Here is a tiny trained network, its code and every weight. The questions are about switching its units off for an input and a class, where a switched-off unit gives its printed mean instead of its output.

import numpy as np


def w(rows, s, z=0):
    codes = np.array(rows[::2]) - 128.0
    scale = np.full(codes.shape[1], s)
    scale[-1] = z or s
    return codes * scale


def f(y):
    return y / 2 * (1 + np.tanh(0.7978845608 * (y + 0.044715 * y**3)))


def log_softmax(a):
    a = a - a.max(-1, keepdims=True)
    return a - np.log(np.exp(a).sum(-1, keepdims=True))


def net(x, mask):
    res = np.array(x, float).reshape(1, 5) / 4 @ E
    y = f(res @ A[0][:, :-1].T + A[0][:, -1])
    res = res + np.where(mask, y, B[0][:, -1]) @ B[0][:, :-1]
    return log_softmax(res[-1] @ U[:, :-1].T + U[:, -1])


A, B = {}, {}
E = w([
[10,219,158,170],'x0',
[125,109,133,147],'x1',
[141,129,49,195],'x2',
[134,141,128,120],'x3',
[53,36,172,104],'x4',
],0.011)
A[0] = w([
[82,35,96,95,155],'n0',
[180,105,106,88,254],'n1',
[40,209,142,182,193],'n2',
[181,91,60,158,173],'n3',
[191,119,206,1,191],'n4',
[40,114,207,108,108],'n5',
],0.0099,0.0074)
B[0] = w([
[86,76,188,174,181],'n0',
[204,50,141,117,219],'n1',
[11,227,154,137,249],'n2',
[188,97,83,64,201],'n3',
[93,55,181,179,221],'n4',
[69,134,134,41,192],'n5',
],0.012)
U = w([
[211,64,147,124,254],'0',
[113,196,194,182,208],'1',
[239,100,42,83,69],'2',
[120,229,13,255,65],'3',
[156,61,201,165,51],'4',
[104,147,166,5,51],'5',
],0.0086,0.008)

Each question gives the input, the list of numbers given to net, and the class t.
The units are the neurons (one row each of A and B). Each row of codes is followed by its name. A weight is (code - 128) times the scale printed after its matrix; where a second scale follows, it is the last column's (A, B and U).
mask holds one flag per neuron, in row order. A switched-off neuron (its flag False) gives its mean, the last column of its row in B, instead of its output. The means were averaged over made-up inputs and are rounded, as every weight is.
A unit's drop is (log p(t) with every unit on - log p(t) with that unit switched off) / (log p(t) with every unit on - log p(t) with every unit switched off).
The circuit of an input: a set's keep is (log p(t) with only the set's units on - log p(t) with every unit switched off) / (log p(t) with every unit on - log p(t) with every unit switched off). Starting from all 6 units, units are removed one at a time, each time the one whose removal leaves the highest keep (on an exact tie, the one counted first), for as long as the keep stays at least 0.8.
units of the circuit, in order: the units of the circuit, biggest drop first
most important unit: the unit with the biggest drop
top k neurons: the k neurons with the biggest drops, biggest first
drop of u: that unit's drop, to one decimal
input [-3,-8,1,-7,-2], class 2: most important unit => n0
input [-5,2,3,0,-2], class 2: units of the circuit, in order => [n3; n4]
input [5,3,2,-6,-1], class 3: top 3 neurons => [n4; n0; n1]
input [-4,-5,-2,-7,7], class 4: top 2 neurons => [n0; n4]
input [4,-7,3,4,0], class 3: top 2 neurons => [n4; n0]
input [7,5,2,-6,-3], class 3: top 4 neurons => [n4; n0; n1; n5]
input [0,4,2,3,-3], class 2: top 3 neurons => [n2; n4; n0]
input [-4,-6,-2,-7,8], class 4: top 3 neurons => [n0; n4; n3]
input [0,-6,-8,3,3], class 4: top 3 neurons => [n4; n2; n3]
input [-7,-3,-1,-1,8], class 4: top 2 neurons => [n0; n4]
input [-8,2,6,-1,-1], class 2: top 2 neurons => [n3; n4]
input [-6,6,5,-5,-3], class 2: top 2 neurons => [n3; n4]
input [-2,1,-7,-4,6], class 4: drop of n0 => 0.1
input [3,4,2,-2,0], class 3: drop of n0 => 0.2
input [3,4,2,-6,-6], class 3: drop of n4 => 0.2
input [-6,6,8,7,-6], class 2: most important unit => n3
